Here is a tiny trained network, its code and every weight. The questions are about switching its units off for an input and a class, where a switched-off unit gives its printed mean instead of its output.

import numpy as np


def w(rows, s, z=0):
    codes = np.array(rows[::2]) - 128.0
    scale = np.full(codes.shape[1], s)
    scale[-1] = z or s
    return codes * scale


def f(y):
    return y / 2 * (1 + np.tanh(0.7978845608 * (y + 0.044715 * y**3)))


def log_softmax(a):
    a = a - a.max(-1, keepdims=True)
    return a - np.log(np.exp(a).sum(-1, keepdims=True))


def net(x, mask):
    res = np.array(x, float).reshape(1, 8) / 4 @ E
    y = f(res @ A[0][:, :-1].T + A[0][:, -1])
    res = res + np.where(mask, y, B[0][:, -1]) @ B[0][:, :-1]
    return log_softmax(res[-1] @ U[:, :-1].T + U[:, -1])


A, B = {}, {}
E = w([
[65,3,143,186,123,70,45,132],'x0',
[128,119,132,122,139,134,127,117],'x1',
[126,131,123,135,132,126,137,128],'x2',
[127,112,130,123,139,150,135,110],'x3',
[121,151,126,139,122,109,122,130],'x4',
[212,95,190,103,51,28,185,16],'x5',
[133,142,129,135,114,115,122,148],'x6',
[2,141,223,95,113,127,201,204],'x7',
],0.0088)
A[0] = w([
[101,88,213,74,100,62,199,131,122],'n1',
[161,215,93,53,103,173,185,109,248],'n2',
[1,138,130,114,160,179,135,189,141],'n3',
[230,122,118,109,112,68,162,79,206],'n4',
[148,238,99,34,99,188,173,132,254],'n5',
[147,183,128,89,144,177,136,159,183],'n6',
[160,145,28,186,183,206,62,161,181],'n7',
[104,128,239,104,79,102,209,112,107],'n8',
],0.0072,0.0055)
B[0] = w([
[100,117,175,187,143,184,44,147,191],'n1',
[189,231,107,115,184,182,192,124,238],'n2',
[74,104,93,47,40,85,198,227,206],'n3',
[232,130,56,121,144,114,128,1,223],'n4',
[129,226,170,107,160,167,198,77,249],'n5',
[75,190,154,85,202,162,174,136,183],'n6',
[74,155,174,207,179,196,46,149,207],'n7',
[80,165,145,216,190,198,77,111,191],'n8',
],0.008,0.012)
U = w([
[115,192,168,176,220,193,112,118,127],'0',
[70,53,149,228,142,155,14,133,251],'1',
[90,167,130,29,117,147,215,162,3],'2',
[73,32,126,59,31,69,145,217,161],'3',
[205,145,48,56,129,110,192,79,31],'4',
[174,2,94,90,68,5,51,69,164],'5',
],0.0069,0.0024)

Each question gives the input, the list of numbers given to net, and the class t.
The units are the neurons (one row each of A and B). Each row of codes is followed by its name. A weight is (code - 128) times the scale printed after its matrix; where a second scale follows, it is the last column's (A, B and U).
mask holds one flag per neuron, in row order. A switched-off neuron (its flag False) gives its mean, the last column of its row in B, instead of its output. The means were averaged over made-up inputs and are rounded, as every weight is.
A unit's drop is (log p(t) with every unit on - log p(t) with that unit switched off) / (log p(t) with every unit on - log p(t) with every unit switched off).
The circuit of an input: a set's keep is (log p(t) with only the set's units on - log p(t) with every unit switched off) / (log p(t) with every unit on - log p(t) with every unit switched off). Starting from all 8 units, units are removed one at a time, each time the one whose removal leaves the highest keep (on an exact tie, the one counted first), for as long as the keep stays at least 0.8.
circuit, biggest first: the units of the circuit, biggest drop first
unit that matters most: the unit with the biggest drop
k most important neurons: the k neurons with the biggest drops, biggest first
drop of u: that unit's drop, to one decimal
input [1,3,-8,5,-3,-8,6,-8], class 1: circuit, biggest first -> [n2 n5]
input [-5,-2,-3,-8,2,1,-8,-3], class 4: circuit, biggest first -> [n8 n4]
input [-8,7,-1,-2,5,-7,4,5], class 2: unit that matters most -> n3
input [-4,7,-6,1,4,1,-2,-5], class 4: 3 most important neurons -> [n8 n4 n1]
input [7,5,8,7,4,-5,-2,1], class 3: 3 most important neurons -> [n3 n8 n1]
input [-4,-2,-5,-1,-7,1,4,0], class 4: 2 most important neurons -> [n7 n1]
input [8,-4,6,8,-1,3,8,0], class 5: 2 most important neurons -> [n7 n8]
input [-3,6,3,-8,6,3,1,-1], class 4: circuit, biggest first -> [n7 n4]
input [1,6,-5,0,4,5,3,-7], class 5: circuit, biggest first -> [n5 n2]
input [1,-3,-8,-8,8,7,1,-2], class 5: circuit, biggest first -> [n5 n2]
input [0,1,3,-5,1,0,-4,4], class 2: 2 most important neurons -> [n7 n3]
input [8,2,6,-3,-1,-1,2,4], class 3: 2 most important neurons -> [n3 n7]
input [7,-3,-3,0,8,0,1,5], class 3: 2 most important neurons -> [n3 n7]
input [-5,-4,3,5,6,-4,1,8], class 2: circuit, biggest first -> [n3]
input [0,-5,-4,6,7,-8,6,7], class 2: 2 most important neurons -> [n6 n3]
input [5,-3,-7,7,3,0,7,-6], class 1: 2 most important neurons -> [n7 n3]
input [-6,8,8,5,-6,7,-5,1], class 0: 4 most important neurons -> [n8 n1 n3 n5]
input [-2,-4,6,-7,0,4,-8,8], class 0: 2 most important neurons -> [n8 n1]
input [1,-6,-8,-8,-8,-2,1,-2], class 1: 2 most important neurons -> [n2 n5]
input [3,-4,4,8,-7,5,-8,0], class 5: unit that matters most -> n7
input [8,-4,-7,-8,-8,-1,8,7], class 3: 2 most important neurons -> [n3 n7]
input [3,8,7,0,1,7,2,6], class 1: drop of n5 -> 0.1
input [7,6,-1,2,-6,-7,7,2], class 3: drop of n3 -> 0.7
input [-6,-8,1,2,6,-1,-3,1], class 2: drop of n3 -> -0.3
